Below is a small trained network, with its code and all its weights. Each question gives an input and a target symbol and asks what happens when units are switched off, that is, made to give their printed mean instead of their output.

import numpy as np


def w(rows, s, z=0):
    codes = np.array(rows[::2]) - 128.0
    scale = np.full(codes.shape[1], s)
    scale[-1] = z or s
    return codes * scale


def f(y):
    return y / 2 * (1 + np.tanh(0.7978845608 * (y + 0.044715 * y**3)))


def softmax(a):
    e = np.exp(a - a.max(-1, keepdims=True))
    return e / e.sum(-1, keepdims=True)


def log_softmax(a):
    a = a - a.max(-1, keepdims=True)
    return a - np.log(np.exp(a).sum(-1, keepdims=True))


def net(x, mask):
    ids = ['ΘΞΠαβγδεηλτφψω'.index(c) for c in x.split()]
    T = len(ids)
    res = E[ids] + P[:T]
    r = res
    for j in range(3):
        rows = slice(4 * j, 4 * j + 4)
        q, k, v = (r @ M[0][rows].T for M in (Q, K, V))
        z = softmax(np.where(np.tri(T) > 0, q @ k.T / 4**0.5, -1e9)) @ v
        o = O[0][rows]
        res = res + np.where(mask[j], z, o[:, -1]) @ o[:, :-1]
    y = f(res @ A[0][:, :-1].T + A[0][:, -1])
    res = res + np.where(mask[3:19], y, B[0][:, -1]) @ B[0][:, :-1]
    return log_softmax(res[-1] @ U[:, :-1].T + U[:, -1])


Q, K, V, O, A, B = {}, {}, {}, {}, {}, {}
E = w([
[238,149,111],'Θ',
[164,72,99],'Ξ',
[101,117,56],'Π',
[199,103,114],'α',
[135,74,72],'β',
[142,6,102],'γ',
[117,100,178],'δ',
[136,158,77],'ε',
[132,142,68],'η',
[103,73,74],'λ',
[220,115,133],'τ',
[142,86,93],'φ',
[106,163,80],'ψ',
[178,77,119],'ω',
],0.021)
P = w([
[63,106,254],'0',
[221,122,72],'1',
[240,58,68],'2',
[227,66,62],'3',
[187,54,49],'4',
[205,31,58],'5',
],0.0069)
Q[0] = w([
[118,172,238],'head 0',
[196,125,132],'head 0',
[128,4,70],'head 0',
[37,143,236],'head 0',
[138,135,56],'head 1',
[137,48,48],'head 1',
[180,196,103],'head 1',
[123,159,129],'head 1',
[146,163,83],'head 2',
[212,105,30],'head 2',
[53,119,201],'head 2',
[59,111,135],'head 2',
],0.011)
K[0] = w([
[131,140,43],'head 0',
[101,141,105],'head 0',
[93,137,246],'head 0',
[155,97,31],'head 0',
[139,98,168],'head 1',
[95,115,208],'head 1',
[179,106,130],'head 1',
[167,101,119],'head 1',
[172,178,167],'head 2',
[85,101,211],'head 2',
[140,75,41],'head 2',
[174,130,92],'head 2',
],0.014)
V[0] = w([
[212,136,187],'head 0',
[65,77,59],'head 0',
[170,53,207],'head 0',
[178,51,77],'head 0',
[123,47,129],'head 1',
[119,196,59],'head 1',
[81,134,101],'head 1',
[7,107,204],'head 1',
[37,188,120],'head 2',
[72,68,73],'head 2',
[192,166,154],'head 2',
[105,234,145],'head 2',
],0.011)
O[0] = w([
[157,88,158,140],'head 0',
[94,221,80,162],'head 0',
[254,202,200,239],'head 0',
[167,174,117,199],'head 0',
[114,145,144,239],'head 1',
[86,122,103,32],'head 1',
[142,187,61,97],'head 1',
[153,195,153,93],'head 1',
[21,128,95,48],'head 2',
[136,163,82,184],'head 2',
[172,49,159,92],'head 2',
[101,44,140,2],'head 2',
],0.0097,0.0067)
A[0] = w([
[174,113,133,162],'neuron 0',
[149,162,167,3],'neuron 1',
[232,72,192,92],'neuron 2',
[73,162,120,174],'neuron 3',
[122,150,100,135],'neuron 4',
[114,168,116,181],'neuron 5',
[96,89,207,153],'neuron 6',
[161,100,72,148],'neuron 7',
[185,198,140,96],'neuron 8',
[144,112,3,136],'neuron 9',
[124,180,180,98],'neuron 10',
[109,156,137,185],'neuron 11',
[71,133,88,85],'neuron 12',
[183,133,57,136],'neuron 13',
[179,214,132,31],'neuron 14',
[115,69,137,149],'neuron 15',
],0.013,0.0048)
B[0] = w([
[46,143,134,182],'neuron 0',
[98,55,73,162],'neuron 1',
[131,98,88,253],'neuron 2',
[206,109,188,147],'neuron 3',
[115,39,132,148],'neuron 4',
[215,58,57,154],'neuron 5',
[174,166,65,142],'neuron 6',
[75,196,146,162],'neuron 7',
[99,144,201,220],'neuron 8',
[209,170,118,179],'neuron 9',
[97,32,89,156],'neuron 10',
[201,86,119,138],'neuron 11',
[144,2,129,156],'neuron 12',
[84,100,204,192],'neuron 13',
[19,168,111,219],'neuron 14',
[104,161,112,150],'neuron 15',
],0.0048,0.037)
U = w([
[134,151,102,24],'Θ',
[174,198,75,85],'Ξ',
[188,121,166,17],'Π',
[5,123,170,104],'α',
[108,131,68,130],'β',
[119,141,151,121],'γ',
[162,175,132,161],'δ',
[120,122,189,255],'ε',
[164,95,131,100],'η',
[2,55,77,101],'λ',
[156,118,176,154],'τ',
[183,165,46,157],'φ',
[43,97,76,106],'ψ',
[193,197,120,142],'ω',
],0.0091,0.0059)

Each question gives the input, a string of symbols that net reads in full, and the target symbol t.
The units are the heads (4 rows each of Q, K, V and O) and the neurons (one row each of A and B). Each row of codes is followed by its name. A weight is (code - 128) times the scale printed after its matrix; where a second scale follows, it is the last column's (O, A, B and U).
mask holds one flag per unit, heads first, then neurons. A switched-off unit (its flag False) gives its mean, the last column of its rows in O or B, instead of its output. The means were averaged over made-up inputs and are rounded, as every weight is.
A unit's drop is (log p(t) with every unit on - log p(t) with that unit switched off) / (log p(t) with every unit on - log p(t) with every unit switched off).
The circuit of an input: a set's keep is (log p(t) with only the set's units on - log p(t) with every unit switched off) / (log p(t) with every unit on - log p(t) with every unit switched off). Starting from the 12 units with the biggest drops (on a tie, the unit counted first), units are removed one at a time, each time the one whose removal leaves the highest keep (on an exact tie, the one counted first), for as long as the keep stays at least 0.8.
circuit, biggest first: the units of the circuit, biggest drop first
unit that matters most: the unit with the biggest drop
top k neurons: the k neurons with the biggest drops, biggest first
which heads matter: for each layer, one digit per head in row order, 1 if its drop is at least 0.15 and else 0, layers parted by /
input γ δ τ Π ω α, target ε: which heads matter	100
input ψ τ γ, target λ: which heads matter	101
input Π γ γ, target φ: top 3 neurons	neuron 9; neuron 8; neuron 14
input γ γ α η Θ, target α: which heads matter	100
input Θ τ τ ψ ε, target η: top 2 neurons	neuron 14; neuron 2
input ψ α η ψ α, target λ: which heads matter	101
input ψ ψ ε β, target λ: which heads matter	101
input ψ γ Ξ λ φ, target λ: circuit, biggest first	head 0
input Θ ε τ ε Θ, target η: top 3 neurons	neuron 2; neuron 14; neuron 8
input Θ η γ ε, target η: circuit, biggest first	head 2; head 0; neuron 2
input γ τ τ λ Π γ, target α: top 2 neurons	neuron 14; neuron 8
input γ Π γ ω, target α: top 3 neurons	neuron 14; neuron 8; neuron 13
input γ γ ω β λ, target α: top 3 neurons	neuron 14; neuron 8; neuron 13
input Θ γ Θ Ξ ψ ψ, target η: top 3 neurons	neuron 14; neuron 2; neuron 8
input ω Π φ ψ Ξ β, target ε: which heads matter	100
input Π λ ω Θ β, target φ: unit that matters most	neuron 9
input ψ ε α α γ ψ, target λ: which heads matter	111
input Θ φ β, target η: which heads matter	101
input γ Θ τ Π γ, target α: which heads matter	111
input ω ψ ε Θ, target ε: top 2 neurons	neuron 8; neuron 13
input δ Π λ, target ε: which heads matter	110
